Here is a tiny trained network, its code and every weight. The questions are about switching its units off for an input and a target symbol, where a switched-off unit gives its printed mean instead of its output.

import numpy as np


def w(rows, s, z=0):
    codes = np.array(rows[::2]) - 128.0
    scale = np.full(codes.shape[1], s)
    scale[-1] = z or s
    return codes * scale


def norm(h):
    return h / np.sqrt((h * h).mean(-1, keepdims=True) + 1e-5)


def f(y):
    return np.maximum(y, 0)


def softmax(a):
    e = np.exp(a - a.max(-1, keepdims=True))
    return e / e.sum(-1, keepdims=True)


def log_softmax(a):
    a = a - a.max(-1, keepdims=True)
    return a - np.log(np.exp(a).sum(-1, keepdims=True))


def net(x, mask):
    ids = ['ΓΔΣΩαβεζημξτφψ'.index(c) for c in x.split()]
    T = len(ids)
    res = E[ids] + P[:T]
    u = 0
    for l in range(2):
        r = norm(res)
        for j in range(3):
            rows = slice(3 * j, 3 * j + 3)
            q, k, v = (r @ M[l][rows].T for M in (Q, K, V))
            z = softmax(np.where(np.tri(T) > 0, q @ k.T / 3**0.5, -1e9)) @ v
            o = O[l][rows]
            res = res + np.where(mask[u + j], z, o[:, -1]) @ o[:, :-1]
        u += 3
        y = f(norm(res) @ A[l][:, :-1].T + A[l][:, -1])
        res = res + np.where(mask[u : u + 8], y, B[l][:, -1]) @ B[l][:, :-1]
        u += 8
    return log_softmax(norm(res)[-1] @ U[:, :-1].T + U[:, -1])


Q, K, V, O, A, B = {}, {}, {}, {}, {}, {}
E = w([
[130,104,152,123],'Γ',
[155,132,134,121],'Δ',
[157,120,147,124],'Σ',
[155,91,140,115],'Ω',
[151,132,161,107],'α',
[100,114,151,134],'β',
[149,109,120,125],'ε',
[103,95,157,138],'ζ',
[163,130,144,111],'η',
[153,100,143,124],'μ',
[182,102,170,112],'ξ',
[135,135,148,123],'τ',
[119,107,181,125],'φ',
[157,192,205,250],'ψ',
],0.02)
P = w([
[61,147,73,133],'0',
[192,79,253,91],'1',
[174,79,246,97],'2',
[173,72,236,98],'3',
[164,74,240,97],'4',
[165,74,235,102],'5',
[163,60,232,102],'6',
[163,58,230,104],'7',
[163,55,233,112],'8',
[161,47,229,112],'9',
[162,42,221,116],'10',
[167,41,230,118],'11',
[158,30,228,112],'12',
],0.0073)
Q[0] = w([
[78,161,54,172],'0.h1',
[119,154,63,211],'0.h1',
[74,138,148,33],'0.h1',
[65,72,232,122],'0.h2',
[144,36,252,211],'0.h2',
[240,93,206,88],'0.h2',
[122,172,86,34],'0.h3',
[96,99,165,120],'0.h3',
[210,154,107,96],'0.h3',
],0.016)
K[0] = w([
[168,79,174,94],'0.h1',
[168,67,236,121],'0.h1',
[49,94,48,57],'0.h1',
[133,160,23,89],'0.h2',
[99,139,5,85],'0.h2',
[115,94,55,40],'0.h2',
[108,105,190,59],'0.h3',
[107,101,155,198],'0.h3',
[153,115,75,20],'0.h3',
],0.014)
V[0] = w([
[114,170,92,70],'0.h1',
[170,75,250,136],'0.h1',
[213,114,203,101],'0.h1',
[87,114,79,245],'0.h2',
[161,211,60,192],'0.h2',
[182,212,149,78],'0.h2',
[121,57,145,148],'0.h3',
[161,152,146,207],'0.h3',
[75,111,159,41],'0.h3',
],0.011)
O[0] = w([
[119,69,195,137,107],'0.h1',
[145,245,125,110,173],'0.h1',
[137,187,155,82,142],'0.h1',
[142,91,65,123,51],'0.h2',
[103,66,202,87,1],'0.h2',
[146,112,221,116,81],'0.h2',
[144,174,74,122,211],'0.h3',
[57,131,128,102,161],'0.h3',
[195,112,109,128,147],'0.h3',
],0.012,0.0059)
A[0] = w([
[114,164,41,192,168],'0.n1',
[73,52,180,78,246],'0.n2',
[54,104,217,208,71],'0.n3',
[110,127,177,74,78],'0.n4',
[165,160,151,40,255],'0.n5',
[182,93,91,4,175],'0.n6',
[176,173,117,91,254],'0.n7',
[121,123,95,43,223],'0.n8',
],0.013,0.0055)
B[0] = w([
[155,89,189,128,247],'0.n1',
[101,74,71,9,212],'0.n2',
[175,176,118,83,172],'0.n3',
[192,78,170,177,157],'0.n4',
[119,46,87,193,235],'0.n5',
[53,171,85,199,171],'0.n6',
[88,116,169,150,255],'0.n7',
[87,76,137,157,176],'0.n8',
],0.014,0.0093)
Q[1] = w([
[110,60,151,56],'1.h1',
[151,62,92,245],'1.h1',
[158,136,119,4],'1.h1',
[87,61,115,16],'1.h2',
[110,202,92,135],'1.h2',
[191,50,105,107],'1.h2',
[72,160,80,37],'1.h3',
[183,102,82,144],'1.h3',
[95,142,203,135],'1.h3',
],0.017)
K[1] = w([
[135,112,163,199],'1.h1',
[133,251,76,119],'1.h1',
[86,67,154,202],'1.h1',
[146,141,193,54],'1.h2',
[160,77,55,136],'1.h2',
[130,177,122,75],'1.h2',
[145,127,227,114],'1.h3',
[151,130,102,97],'1.h3',
[77,192,111,183],'1.h3',
],0.02)
V[1] = w([
[105,148,8,149],'1.h1',
[241,161,74,122],'1.h1',
[135,147,161,88],'1.h1',
[147,90,121,58],'1.h2',
[118,155,148,194],'1.h2',
[131,180,142,119],'1.h2',
[174,78,100,94],'1.h3',
[161,138,140,108],'1.h3',
[164,108,126,62],'1.h3',
],0.016)
O[1] = w([
[70,193,153,36,104],'1.h1',
[168,249,187,107,125],'1.h1',
[197,89,99,126,85],'1.h1',
[101,186,180,137,11],'1.h2',
[173,47,75,119,254],'1.h2',
[167,162,87,145,51],'1.h2',
[123,191,135,202,112],'1.h3',
[149,170,152,180,84],'1.h3',
[127,188,193,185,17],'1.h3',
],0.011,0.0052)
A[1] = w([
[125,64,221,169,110],'1.n1',
[22,113,114,193,79],'1.n2',
[153,215,99,97,39],'1.n3',
[243,80,170,98,99],'1.n4',
[250,250,195,166,255],'1.n5',
[50,121,85,129,65],'1.n6',
[142,108,51,40,94],'1.n7',
[69,159,150,51,96],'1.n8',
],0.013,0.0087)
B[1] = w([
[83,209,117,80,236],'1.n1',
[194,150,121,187,176],'1.n2',
[105,43,145,163,151],'1.n3',
[154,37,35,123,215],'1.n4',
[124,253,157,136,203],'1.n5',
[151,131,69,126,173],'1.n6',
[144,83,201,81,254],'1.n7',
[134,117,48,157,173],'1.n8',
],0.016,0.0073)
U = w([
[134,183,116,128,251],'Γ',
[63,84,195,105,94],'Δ',
[91,84,160,221,116],'Σ',
[135,115,174,56,108],'Ω',
[210,123,133,202,103],'α',
[134,132,59,206,112],'β',
[22,107,77,169,100],'ε',
[124,157,25,130,99],'ζ',
[170,116,212,138,157],'η',
[71,156,65,4,72],'μ',
[245,162,76,110,67],'ξ',
[46,131,165,97,158],'τ',
[206,147,146,63,111],'φ',
[139,103,114,137,123],'ψ',
],0.019,0.011)

Each question gives the input, a string of symbols that net reads in full, and the target symbol t.
The units are the heads (3 rows each of Q, K, V and O) and the neurons (one row each of A and B). Each row of codes is followed by its name. A weight is (code - 128) times the scale printed after its matrix; where a second scale follows, it is the last column's (O, A, B and U).
mask holds one flag per unit, layer by layer, with each layer's heads first. A switched-off unit (its flag False) gives its mean, the last column of its rows in O or B, instead of its output. The means were averaged over made-up inputs and are rounded, as every weight is.
A unit's drop is (log p(t) with every unit on - log p(t) with that unit switched off) / (log p(t) with every unit on - log p(t) with every unit switched off).
The circuit of an input: a set's keep is (log p(t) with only the set's units on - log p(t) with every unit switched off) / (log p(t) with every unit on - log p(t) with every unit switched off). Starting from the 12 units with the biggest drops (on a tie, the unit counted first), units are removed one at a time, each time the one whose removal leaves the highest keep (on an exact tie, the one counted first), for as long as the keep stays at least 0.8.
circuit, biggest first: the units of the circuit, biggest drop first
k most important neurons: the k neurons with the biggest drops, biggest first
which heads matter: for each layer, one digit per head in row order, 1 if its drop is at least 0.15 and else 0, layers parted by /
input μ β η, target μ: most important neuron	0.n4
input η Σ ε β μ ξ, target η: which heads matter	110 / 111
input ξ ε ζ Ω, target ξ: circuit, biggest first	0.h1, 0.n5
input μ φ Σ ψ μ ε β ψ ε Σ Σ, target μ: circuit, biggest first	0.h2, 1.h1
input β μ τ β Γ, target β: circuit, biggest first	0.h2, 1.n2, 1.h3
input φ μ μ ε η, target φ: which heads matter	111 / 111
input μ ψ μ ψ Γ α τ ζ, target μ: circuit, biggest first	0.h2, 1.h1
input ξ ζ Ω Γ, target ξ: 2 most important neurons	0.n5, 0.n7
input μ ζ β Δ ε, target μ: circuit, biggest first	1.h1, 0.h2
input ξ Σ α μ Γ ξ Ω η μ μ η, target ξ: which heads matter	110 / 011
input Σ Γ Σ Ω Ω ε Ω ζ μ η ζ Δ, target Σ: which heads matter	010 / 100
input μ τ ψ Σ μ ψ, target μ: 3 most important neurons	0.n7, 0.n3, 0.n4
input η Δ Δ μ Δ Γ φ Σ φ, target η: 2 most important neurons	0.n3, 0.n4
input ε μ ψ, target Γ: circuit, biggest first	0.h1
input ζ Σ Σ α ε, target ζ: 2 most important neurons	0.n1, 0.n5
input τ Γ α ξ ε, target τ: 3 most important neurons	0.n2, 1.n1, 0.n5
input ε η ε ξ Σ Γ, target ε: which heads matter	010 / 011
input α Σ η Δ β μ α ζ η β, target α: which heads matter	010 / 100
input Ω φ η ζ α μ Ω, target Ω: which heads matter	011 / 111
input η Ω μ η η φ η Γ α, target η: which heads matter	110 / 111
input Γ Σ ζ Σ μ Γ η μ μ, target Γ: most important neuron	1.n5
input μ Σ ξ, target μ: circuit, biggest first	1.h1, 0.h1
input Δ ζ μ μ η, target Δ: 2 most important neurons	0.n2, 1.n1
